Below is a small trained network, with its code and all its weights. Each question gives an input and a class and asks what happens when units are switched off, that is, made to give their printed mean instead of their output.

import numpy as np


def w(rows, s, z=0):
    codes = np.array(rows[::2]) - 128.0
    scale = np.full(codes.shape[1], s)
    scale[-1] = z or s
    return codes * scale


def f(y):
    return y / 2 * (1 + np.tanh(0.7978845608 * (y + 0.044715 * y**3)))


def log_softmax(a):
    a = a - a.max(-1, keepdims=True)
    return a - np.log(np.exp(a).sum(-1, keepdims=True))


def net(x, mask):
    res = np.array(x, float).reshape(1, 7) / 4 @ E
    y = f(res @ A[0][:, :-1].T + A[0][:, -1])
    res = res + np.where(mask, y, B[0][:, -1]) @ B[0][:, :-1]
    return log_softmax(res[-1] @ U[:, :-1].T + U[:, -1])


A, B = {}, {}
E = w([
[128,129,126],'x0',
[130,126,129],'x1',
[126,124,137],'x2',
[126,133,129],'x3',
[8,242,125],'x4',
[124,133,132],'x5',
[11,2,95],'x6',
],0.0031)
A[0] = w([
[125,126,128,85],'neuron 1',
[113,117,126,66],'neuron 2',
[128,128,128,85],'neuron 3',
[128,128,128,38],'neuron 4',
[104,151,128,64],'neuron 5',
[127,127,128,87],'neuron 6',
[128,128,128,120],'neuron 7',
[129,129,128,36],'neuron 8',
[158,160,132,62],'neuron 9',
[126,128,127,27],'neuron 10',
[212,55,131,74],'neuron 11',
[128,128,128,117],'neuron 12',
[128,128,128,134],'neuron 13',
[202,64,132,74],'neuron 14',
[4,2,127,91],'neuron 15',
[124,125,127,51],'neuron 16',
[216,52,130,74],'neuron 17',
[112,115,126,67],'neuron 18',
[128,128,128,72],'neuron 19',
[128,129,127,1],'neuron 20',
[125,126,127,50],'neuron 21',
[8,252,132,87],'neuron 22',
[116,119,127,68],'neuron 23',
[129,129,128,46],'neuron 24',
[128,129,126,144],'neuron 25',
[128,129,127,150],'neuron 26',
[128,129,126,144],'neuron 27',
[141,117,129,72],'neuron 28',
[128,128,128,126],'neuron 29',
[227,232,136,72],'neuron 30',
[128,129,126,149],'neuron 31',
[126,128,127,13],'neuron 32',
[128,127,128,104],'neuron 33',
[127,127,128,74],'neuron 34',
[107,147,128,59],'neuron 35',
[128,127,128,67],'neuron 36',
[134,123,128,96],'neuron 37',
[133,123,128,56],'neuron 38',
[162,101,131,70],'neuron 39',
[125,127,127,30],'neuron 40',
[177,180,134,66],'neuron 41',
[171,92,132,70],'neuron 42',
[130,129,127,63],'neuron 43',
],0.0086,0.0031)
B[0] = w([
[136,131,117,100],'neuron 1',
[145,138,109,92],'neuron 2',
[134,129,120,100],'neuron 3',
[143,135,104,76],'neuron 4',
[135,131,91,95],'neuron 5',
[134,130,119,101],'neuron 6',
[129,128,127,122],'neuron 7',
[144,136,102,75],'neuron 8',
[158,152,113,96],'neuron 9',
[145,137,100,72],'neuron 10',
[98,124,58,147],'neuron 11',
[130,128,126,120],'neuron 12',
[127,128,129,132],'neuron 13',
[104,125,65,135],'neuron 14',
[223,207,139,250],'neuron 15',
[141,135,107,82],'neuron 16',
[96,124,55,152],'neuron 17',
[145,138,110,93],'neuron 18',
[137,131,114,92],'neuron 19',
[150,143,88,63],'neuron 20',
[141,135,107,82],'neuron 21',
[82,121,2,227],'neuron 22',
[143,136,111,92],'neuron 23',
[143,136,104,80],'neuron 24',
[124,128,132,140],'neuron 25',
[124,128,133,145],'neuron 26',
[125,128,132,140],'neuron 27',
[134,133,105,93],'neuron 28',
[128,128,128,127],'neuron 29',
[204,208,149,184],'neuron 30',
[123,128,133,144],'neuron 31',
[147,140,95,67],'neuron 32',
[131,128,124,111],'neuron 33',
[137,131,115,94],'neuron 34',
[138,132,92,91],'neuron 35',
[138,132,112,90],'neuron 36',
[132,130,116,106],'neuron 37',
[139,135,105,84],'neuron 38',
[125,132,91,99],'neuron 39',
[146,138,99,73],'neuron 40',
[167,165,123,114],'neuron 41',
[121,130,86,105],'neuron 42',
[141,137,105,88],'neuron 43',
],0.046,0.0021)
U = w([
[105,118,162,253],'0',
[217,216,145,53],'1',
[56,95,2,63],'2',
[100,86,169,105],'3',
],0.0046,0.0039)

Each question gives the input, the list of numbers given to net, and the class t.
The units are the neurons (one row each of A and B). Each row of codes is followed by its name. A weight is (code - 128) times the scale printed after its matrix; where a second scale follows, it is the last column's (A, B and U).
mask holds one flag per neuron, in row order. A switched-off neuron (its flag False) gives its mean, the last column of its row in B, instead of its output. The means were averaged over made-up inputs and are rounded, as every weight is.
A unit's drop is (log p(t) with every unit on - log p(t) with that unit switched off) / (log p(t) with every unit on - log p(t) with every unit switched off).
The circuit of an input: a set's keep is (log p(t) with only the set's units on - log p(t) with every unit switched off) / (log p(t) with every unit on - log p(t) with every unit switched off). Starting from the 12 units with the biggest drops (on a tie, the unit counted first), units are removed one at a time, each time the one whose removal leaves the highest keep (on an exact tie, the one counted first), for as long as the keep stays at least 0.8.
units of the circuit, in order: the units of the circuit, biggest drop first
unit that matters most: the unit with the biggest drop
k most important neurons: the k neurons with the biggest drops, biggest first
drop of u: that unit's drop, to one decimal
input [-5,-3,-6,-6,-8,-2,-4], class 2: units of the circuit, in order : (neuron 17; neuron 11)
input [-4,-4,-3,7,-1,0,-8], class 1: unit that matters most : neuron 30
input [-8,4,-8,0,-7,6,-2], class 2: 4 most important neurons : (neuron 17; neuron 11; neuron 14; neuron 15)
input [-1,-4,1,0,-4,-5,7], class 1: 2 most important neurons : (neuron 15; neuron 22)
input [-4,-5,0,-1,-6,-3,3], class 2: 4 most important neurons : (neuron 17; neuron 11; neuron 14; neuron 30)
input [2,1,3,7,0,7,-8], class 1: 2 most important neurons : (neuron 30; neuron 41)
input [-1,-5,-2,5,-6,-6,8], class 1: 2 most important neurons : (neuron 15; neuron 22)
input [-2,-1,0,8,8,-2,5], class 2: 2 most important neurons : (neuron 22; neuron 30)
input [7,-3,2,8,-6,-5,2], class 2: 4 most important neurons : (neuron 17; neuron 11; neuron 14; neuron 30)
input [-2,-3,-3,4,-7,0,-1], class 2: 4 most important neurons : (neuron 17; neuron 11; neuron 14; neuron 15)
input [-5,6,-1,8,1,-4,-8], class 1: 2 most important neurons : (neuron 30; neuron 41)
input [-4,-4,6,4,7,-3,-2], class 2: 2 most important neurons : (neuron 22; neuron 15)
input [-1,-1,-3,0,7,-4,1], class 2: drop of neuron 22 : 1.4
input [5,-5,6,-7,3,-3,8], class 1: units of the circuit, in order : (neuron 15)
input [-3,-1,-6,-3,8,-7,1], class 2: drop of neuron 22 : 1.3
input [8,-3,3,-5,7,4,1], class 2: drop of neuron 22 : 1.4
